Each row is followed by its group and then its class within the group.
[ 7.03  1.07  2.00 -1.07  0.17 -1.12 -0.12 -1.04  0.83 -0.18  0.18 -0.68
 -2.28 -0.52  0.17 -0.24  1.29  0.40  0.61 -2.52  0.45 -0.89  0.05 -4.82
  2.75  0.29 -2.52 -2.41  0.21  4.33 -0.59 -3.92  0.33 -1.45 -0.51 -0.79
  0.16 -0.32 -3.54 -8.50 -0.05  1.73 -0.21] : mub.J
[ 4.50  0.08  2.68  0.15 -0.49  1.50  1.37  0.82 -1.13  0.53 -0.84  1.48
 -0.30  2.36  1.46 -2.60 -1.37 -3.25  0.85  1.47  0.67 -0.47 -0.56 -3.67
  2.37  2.76  0.15  1.41  1.48 -0.64  2.45  5.24  0.12 -2.49 -0.10 -1.70
 -1.56 -1.47  3.23 -2.92 -1.36  0.19 -1.15] : Nol.N
[-2.91  0.80  1.89 -2.64  0.35  1.82 -1.91 -0.42  1.11  0.57 -0.81 -1.34
  0.84  1.69 -0.67 -1.25  0.64 -3.78 -0.43  0.21  0.76 -3.48 -0.62 -3.43
  2.36  0.62 -0.51 -0.33  1.91 -0.80  1.36 -0.48 -0.42  0.02  0.40 -0.67
  0.57  2.21  3.11 -6.72  0.13 -3.68  0.20] : Nol.T
[-4.16  0.26  0.08 -2.63  0.85  1.76  0.00  0.75 -0.23 -0.26 -1.04 -2.64
  0.50  2.74 -1.99 -1.07  2.76 -2.69 -1.75 -1.42  1.07 -0.66  0.46 -0.69
  2.78 -0.65 -0.69  1.38  1.89  1.43  1.67  1.82 -0.55 -0.50  0.20  0.01
 -1.61  1.37  1.05 -2.44  0.37 -0.53  1.41] : Nol.T
[ 0.27  1.16 -1.27  0.70  1.16  0.45  0.50 -1.16  0.36 -0.51  0.44  0.50
  1.00 -1.53  1.63  0.65  0.29 -1.38  1.39  0.78  0.93 -0.70 -1.26 -5.55
  2.10  0.40 -1.91 -0.45  1.24  1.02  0.73 -3.31 -1.34 -1.48 -0.89 -0.17
 -0.11  0.11 -0.72 -3.97  2.45  1.13  0.99] : mub.J
[ 1.45 -0.06  1.21 -2.21  3.89  2.88  0.31  1.01 -0.68 -1.16 -0.85 -3.38
  0.50  3.65 -0.51 -1.18  0.52  0.12  3.12 -0.50  0.97 -0.31  5.89 -1.31
  5.15  0.90  0.16 -1.05  2.15  2.36  2.18  3.87 -0.04 -2.11 -0.76 -0.46
 -0.92  0.09  0.00 -7.84  0.34 -0.06  2.06] : Nol.T
[ 2.54 -0.88 -0.37 -2.28  2.02  1.65 -1.87 -1.10  0.75 -0.27  0.67 -0.16
  2.79  2.02  1.01 -1.37 -2.64  3.40  2.00 -0.07 -0.37 -1.61 -0.24  3.79
  2.75  0.70 -0.22 -0.82 -1.32  5.46  0.82 -2.79 -1.76  0.47 -1.99  0.79
  1.88 -0.74 -1.95 -5.66  2.41  1.41 -0.24] : mub.K
[ 3.57 -1.27 -0.64  0.75  0.29  0.54 -1.61 -1.31  0.07  0.43  4.01 -2.88
  1.43 -1.64 -0.39 -0.01  0.99  3.45  2.00 -0.69 -0.72  0.66 -0.74 -4.20
 -1.29  1.53 -2.46 -0.23  1.58  4.55 -0.20 -2.63 -1.18 -0.72 -1.33  1.55
  1.19 -1.10 -6.51  1.33  1.62  3.83  0.68] : mub.K
[-0.03 -0.06  0.73 -1.31 -3.29  1.20  0.63  0.43  1.50  0.16 -0.50  0.18
 -4.27  1.86 -0.23 -0.96  1.06 -3.43 -2.26  0.44  1.02 -2.16 -0.27  0.83
  2.66 -0.80  0.30  0.04 -0.17  0.35 -0.47 -0.65 -0.18  0.62  0.29 -0.72
 -0.55 -0.27  2.98 -8.50 -1.13 -1.40 -1.83] : Nol.T
[-5.02 -0.42 -0.64 -0.45  0.50  2.71 -0.21 -0.07  0.53 -0.38 -1.59 -0.87
  3.77  1.41 -1.06 -0.73  2.17 -5.44  1.05  0.26  0.76 -2.52 -0.73 -2.75
  1.63  0.93 -1.12 -0.33  2.29 -0.19  3.24  1.62 -2.12 -1.39  0.22 -0.72
 -2.23  2.01  1.32  1.00  0.63 -2.01  1.39] : Nol.T
[ 0.29 -0.42 -0.13 -0.15 -0.87  0.36 -0.85 -2.04  0.77  0.06  1.69  0.88
  0.76 -0.73  1.42 -0.07 -0.53 -1.04 -0.70  0.58  0.11 -1.72 -2.82 -4.89
 -1.93  0.75 -2.94 -0.18 -0.19  3.95 -1.50 -6.50 -1.66  0.87 -1.30  0.43
  1.63 -0.13 -2.78 -2.91  2.01  1.12 -1.87] : mub.K
[ 2.10  0.66 -0.75  2.12  2.49  1.33  0.85  2.62 -1.91 -1.21 -0.24 -1.64
  2.16 -0.31 -0.84 -3.12  1.38 -1.55  4.62  0.65  0.33  2.15 -0.58 -1.28
  2.46  1.06  1.16  1.36  2.28 -2.98  3.66  6.95 -2.77 -1.84 -0.51 -0.47
 -2.66 -1.46 -1.25 -0.34 -0.11 -0.37  0.32] : Nol.E
[ 1.83  0.94  1.27  0.19 -1.63  1.39 -0.37 -0.78  3.29  0.75  0.54  3.21
 -0.73 -0.54  3.97  0.94 -0.75 -1.36  2.55  0.17 -0.11  0.51 -1.27 -8.50
 -0.19  0.50 -3.86 -3.25 -0.84  2.12 -2.11 -6.44  0.01  1.51 -2.27 -2.99
  0.89  0.78 -3.22 -3.40  1.74  2.26 -2.14] : mub.K
